Below is a small trained network, with its code and all its weights. Each question gives an input and a class and asks what happens when units are switched off, that is, made to give their printed mean instead of their output.

import numpy as np


def w(rows, s, z=0):
    codes = np.array(rows[::2]) - 128.0
    scale = np.full(codes.shape[1], s)
    scale[-1] = z or s
    return codes * scale


def f(y):
    return np.maximum(y, 0)


def log_softmax(a):
    a = a - a.max(-1, keepdims=True)
    return a - np.log(np.exp(a).sum(-1, keepdims=True))


def net(x, mask):
    res = np.array(x, float).reshape(1, 3) / 4 @ E
    y = f(res @ A[0][:, :-1].T + A[0][:, -1])
    res = res + np.where(mask, y, B[0][:, -1]) @ B[0][:, :-1]
    return log_softmax(res[-1] @ U[:, :-1].T + U[:, -1])


A, B = {}, {}
E = w([
[203,28,78,142,110],'x0',
[208,123,232,122,125],'x1',
[155,160,109,250,158],'x2',
],0.021)
A[0] = w([
[112,145,64,172,145,134],'neuron 1',
[134,158,211,74,117,151],'neuron 2',
[49,164,99,128,142,212],'neuron 3',
[143,72,4,109,131,116],'neuron 4',
[178,49,157,137,154,51],'neuron 5',
[204,79,145,136,101,46],'neuron 6',
[147,188,188,231,181,115],'neuron 7',
[156,130,86,165,121,118],'neuron 8',
[101,69,100,79,96,162],'neuron 9',
[114,102,126,23,106,254],'neuron 10',
],0.016,0.0085)
B[0] = w([
[98,60,119,175,136,191],'neuron 1',
[105,90,168,20,163,215],'neuron 2',
[56,167,112,156,11,231],'neuron 3',
[244,182,111,143,223,234],'neuron 4',
[105,148,107,160,61,189],'neuron 5',
[35,165,75,175,66,194],'neuron 6',
[155,192,187,168,188,227],'neuron 7',
[97,50,133,191,137,169],'neuron 8',
[194,219,77,115,125,213],'neuron 9',
[187,200,153,20,89,254],'neuron 10',
],0.013,0.027)
U = w([
[108,166,78,76,8,134],'0',
[185,203,150,113,181,236],'1',
[71,136,134,200,75,7],'2',
[151,38,74,160,197,193],'3',
[112,94,180,34,132,30],'4',
],0.016,0.0016)

Each question gives the input, the list of numbers given to net, and the class t.
The units are the neurons (one row each of A and B). Each row of codes is followed by its name. A weight is (code - 128) times the scale printed after its matrix; where a second scale follows, it is the last column's (A, B and U).
mask holds one flag per neuron, in row order. A switched-off neuron (its flag False) gives its mean, the last column of its row in B, instead of its output. The means were averaged over made-up inputs and are rounded, as every weight is.
A unit's drop is (log p(t) with every unit on - log p(t) with that unit switched off) / (log p(t) with every unit on - log p(t) with every unit switched off).
The circuit of an input: a set's keep is (log p(t) with only the set's units on - log p(t) with every unit switched off) / (log p(t) with every unit on - log p(t) with every unit switched off). Starting from all 10 units, units are removed one at a time, each time the one whose removal leaves the highest keep (on an exact tie, the one counted first), for as long as the keep stays at least 0.8.
circuit, biggest first: the units of the circuit, biggest drop first
most important unit: the unit with the biggest drop
k most important neurons: the k neurons with the biggest drops, biggest first
drop when u is switched off: that unit's drop, to one decimal
input [-1,7,-6], class 4: circuit, biggest first -> neuron 2
input [4,-6,0], class 1: 2 most important neurons -> neuron 4; neuron 9
input [7,4,0], class 0: 2 most important neurons -> neuron 7; neuron 1
input [-6,4,-1], class 4: 2 most important neurons -> neuron 2; neuron 4
input [2,6,5], class 2: 2 most important neurons -> neuron 4; neuron 6
input [4,2,0], class 0: 2 most important neurons -> neuron 7; neuron 1
input [-2,1,0], class 4: 2 most important neurons -> neuron 4; neuron 9
input [2,3,1], class 2: 2 most important neurons -> neuron 10; neuron 4
input [-4,1,-5], class 4: 3 most important neurons -> neuron 2; neuron 6; neuron 5
input [7,0,4], class 3: 2 most important neurons -> neuron 3; neuron 4
input [1,-3,-5], class 1: 2 most important neurons -> neuron 4; neuron 6
input [2,3,0], class 0: 2 most important neurons -> neuron 4; neuron 7
input [3,0,6], class 3: 2 most important neurons -> neuron 3; neuron 10
input [2,-4,2], class 3: most important unit -> neuron 10
input [7,-1,6], class 3: 2 most important neurons -> neuron 4; neuron 3
input [2,0,-5], class 1: drop when neuron 3 is switched off -> 2.9
input [3,-4,-6], class 1: drop when neuron 4 is switched off -> 0.2
input [-3,7,-2], class 4: drop when neuron 1 is switched off -> 0.0
